Below are the code and all the weights of a small trained network. Each question names an input and a class and asks about switching units off, where a switched-off unit gives its printed mean instead of its output.

import numpy as np


def w(rows, s, z=0):
    codes = np.array(rows[::2]) - 128.0
    scale = np.full(codes.shape[1], s)
    scale[-1] = z or s
    return codes * scale


def f(y):
    return y / 2 * (1 + np.tanh(0.7978845608 * (y + 0.044715 * y**3)))


def log_softmax(a):
    a = a - a.max(-1, keepdims=True)
    return a - np.log(np.exp(a).sum(-1, keepdims=True))


def net(x, mask):
    res = np.array(x, float).reshape(1, 5) / 4 @ E
    y = f(res @ A[0][:, :-1].T + A[0][:, -1])
    res = res + np.where(mask, y, B[0][:, -1]) @ B[0][:, :-1]
    return log_softmax(res[-1] @ U[:, :-1].T + U[:, -1])


A, B = {}, {}
E = w([
[75,127,77,188,185,107],'x0',
[166,116,127,162,168,186],'x1',
[174,136,195,180,163,140],'x2',
[162,12,89,154,118,88],'x3',
[180,211,73,174,93,64],'x4',
],0.011)
A[0] = w([
[173,144,122,130,117,96,120],'N1',
[132,152,206,96,121,142,86],'N2',
[151,7,172,85,91,107,147],'N3',
[86,162,144,90,115,117,23],'N4',
[158,156,111,125,87,76,140],'N5',
[142,141,148,126,119,160,125],'N6',
[114,169,198,113,147,180,189],'N7',
[170,165,136,126,94,104,70],'N8',
[66,150,94,28,65,85,254],'N9',
[131,214,144,79,111,169,70],'N10',
[137,171,138,125,97,112,55],'N11',
[142,189,132,177,147,113,85],'N12',
[99,104,200,150,149,81,237],'N13',
[140,85,135,148,164,159,95],'N14',
[124,124,142,133,136,172,3],'N15',
[122,73,57,163,143,82,122],'N16',
],0.019,0.0038)
B[0] = w([
[108,123,77,138,103,112,169],'N1',
[112,150,99,146,207,190,193],'N2',
[227,112,251,62,108,184,234],'N3',
[107,142,141,164,95,127,166],'N4',
[141,97,50,118,117,162,198],'N5',
[112,107,121,102,117,162,154],'N6',
[168,137,130,201,184,190,227],'N7',
[124,131,45,101,122,95,175],'N8',
[87,154,149,182,59,55,251],'N9',
[204,58,114,205,105,144,212],'N10',
[115,103,79,90,166,114,166],'N11',
[45,187,161,86,136,115,194],'N12',
[92,150,156,162,83,105,178],'N13',
[146,129,87,140,56,128,179],'N14',
[144,111,125,125,125,153,148],'N15',
[161,108,86,192,100,180,218],'N16',
],0.023,0.016)
U = w([
[127,216,209,196,131,140,116],'0',
[103,185,66,96,135,87,17],'1',
[96,181,93,255,61,81,224],'2',
[140,96,175,96,192,59,36],'3',
[169,124,192,85,34,60,155],'4',
[145,178,146,160,189,95,4],'5',
[206,111,107,187,74,180,201],'6',
],0.0088,0.0031)

Each question gives the input, the list of numbers given to net, and the class t.
The units are the neurons (one row each of A and B). Each row of codes is followed by its name. A weight is (code - 128) times the scale printed after its matrix; where a second scale follows, it is the last column's (A, B and U).
mask holds one flag per neuron, in row order. A switched-off neuron (its flag False) gives its mean, the last column of its row in B, instead of its output. The means were averaged over made-up inputs and are rounded, as every weight is.
A unit's drop is (log p(t) with every unit on - log p(t) with that unit switched off) / (log p(t) with every unit on - log p(t) with every unit switched off).
The circuit of an input: a set's keep is (log p(t) with only the set's units on - log p(t) with every unit switched off) / (log p(t) with every unit on - log p(t) with every unit switched off). Starting from the 12 units with the biggest drops (on a tie, the unit counted first), units are removed one at a time, each time the one whose removal leaves the highest keep (on an exact tie, the one counted first), for as long as the keep stays at least 0.8.
units of the circuit, in order: the units of the circuit, biggest drop first
unit that matters most: the unit with the biggest drop
top k neurons: the k neurons with the biggest drops, biggest first
drop when u is switched off: that unit's drop, to one decimal
input [-3,8,5,-2,6], class 1: units of the circuit, in order : [N12, N9, N16, N8]
input [-7,5,0,4,-2], class 4: units of the circuit, in order : [N3, N16]
input [-3,-1,1,0,2], class 2: unit that matters most : N3
input [-7,-2,1,2,-2], class 4: units of the circuit, in order : [N3, N16]
input [-8,-5,7,-2,7], class 1: top 2 neurons : [N8, N12]
input [-1,4,6,-4,4], class 2: top 2 neurons : [N3, N12]
input [7,8,5,2,4], class 2: top 2 neurons : [N3, N12]
input [0,-8,7,-6,-7], class 0: top 2 neurons : [N13, N16]
input [5,8,1,-8,5], class 0: top 2 neurons : [N12, N9]
input [-3,5,6,5,-2], class 4: top 2 neurons : [N3, N16]
input [8,-3,5,-7,8], class 1: top 2 neurons : [N12, N9]
input [-8,4,-6,-8,8], class 2: top 2 neurons : [N9, N3]
input [4,-7,-3,2,-8], class 4: drop when N3 is switched off : 0.6
input [-8,1,-8,-6,6], class 2: units of the circuit, in order : [N9]
input [4,-2,-1,-6,-8], class 2: drop when N4 is switched off : 0.1
input [4,-1,5,0,7], class 1: drop when N5 is switched off : 0.0
